Here is a tiny trained network, its code and every weight. The questions are about switching its units off for an input and a class, where a switched-off unit gives its printed mean instead of its output.

import numpy as np


def w(rows, s, z=0):
    codes = np.array(rows[::2]) - 128.0
    scale = np.full(codes.shape[1], s)
    scale[-1] = z or s
    return codes * scale


def f(y):
    return np.maximum(y, 0)


def log_softmax(a):
    a = a - a.max(-1, keepdims=True)
    return a - np.log(np.exp(a).sum(-1, keepdims=True))


def net(x, mask):
    res = np.array(x, float).reshape(1, 6) / 4 @ E
    y = f(res @ A[0][:, :-1].T + A[0][:, -1])
    res = res + np.where(mask, y, B[0][:, -1]) @ B[0][:, :-1]
    return log_softmax(res[-1] @ U[:, :-1].T + U[:, -1])


A, B = {}, {}
E = w([
[90,65,217,121,189,188,91,180],'x0',
[225,134,107,162,254,101,106,64],'x1',
[89,172,133,129,40,126,81,62],'x2',
[124,29,61,112,181,93,76,156],'x3',
[122,196,102,177,166,131,116,16],'x4',
[128,148,164,187,117,87,147,212],'x5',
],0.0098)
A[0] = w([
[73,115,99,112,157,163,172,74,95],'n1',
[88,180,122,84,60,115,125,143,139],'n2',
[59,87,149,105,159,135,94,131,142],'n3',
[59,194,150,59,112,165,137,211,239],'n4',
[80,137,147,115,114,98,115,109,116],'n5',
[150,199,213,66,138,117,137,130,126],'n6',
[150,164,59,142,53,101,63,49,219],'n7',
[163,151,123,83,254,120,74,102,254],'n8',
],0.0095,0.0026)
B[0] = w([
[105,135,137,110,128,155,143,145,161],'n1',
[122,226,106,24,136,141,158,131,197],'n2',
[134,137,164,81,175,146,126,151,177],'n3',
[105,79,172,117,112,175,138,168,212],'n4',
[100,169,87,80,72,127,159,55,156],'n5',
[27,136,108,110,173,139,91,111,171],'n6',
[196,199,106,229,67,160,77,1,245],'n7',
[107,58,179,235,120,73,120,101,245],'n8',
],0.0081,0.013)
U = w([
[186,175,53,119,119,174,60,54,72],'0',
[84,173,129,32,23,190,205,131,49],'1',
[195,144,55,192,208,72,148,149,79],'2',
[136,2,201,143,237,146,48,193,253],'3',
],0.0074,0.0019)

Each question gives the input, the list of numbers given to net, and the class t.
The units are the neurons (one row each of A and B). Each row of codes is followed by its name. A weight is (code - 128) times the scale printed after its matrix; where a second scale follows, it is the last column's (A, B and U).
mask holds one flag per neuron, in row order. A switched-off neuron (its flag False) gives its mean, the last column of its row in B, instead of its output. The means were averaged over made-up inputs and are rounded, as every weight is.
A unit's drop is (log p(t) with every unit on - log p(t) with that unit switched off) / (log p(t) with every unit on - log p(t) with every unit switched off).
The circuit of an input: a set's keep is (log p(t) with only the set's units on - log p(t) with every unit switched off) / (log p(t) with every unit on - log p(t) with every unit switched off). Starting from all 8 units, units are removed one at a time, each time the one whose removal leaves the highest keep (on an exact tie, the one counted first), for as long as the keep stays at least 0.8.
circuit, biggest first: the units of the circuit, biggest drop first
k most important neurons: the k neurons with the biggest drops, biggest first
drop when u is switched off: that unit's drop, to one decimal
input [5,8,5,2,7,5], class 3: 2 most important neurons	(n8, n2)
input [-1,7,-2,8,1,-6], class 3: circuit, biggest first	(n8)
input [4,2,-3,1,8,1], class 3: 2 most important neurons	(n7, n8)
input [0,8,2,7,3,-2], class 3: 3 most important neurons	(n8, n2, n5)
input [2,-5,-3,4,8,-2], class 3: 3 most important neurons	(n7, n2, n3)
input [1,7,-2,-6,-4,2], class 3: 2 most important neurons	(n7, n2)
input [-5,3,-5,1,-7,-6], class 3: 4 most important neurons	(n7, n2, n5, n8)
input [4,5,-1,3,8,0], class 3: 2 most important neurons	(n8, n7)
input [-1,5,1,-1,0,0], class 2: drop when n8 is switched off	0.2
input [2,7,-5,-7,-1,6], class 3: drop when n4 is switched off	-0.1
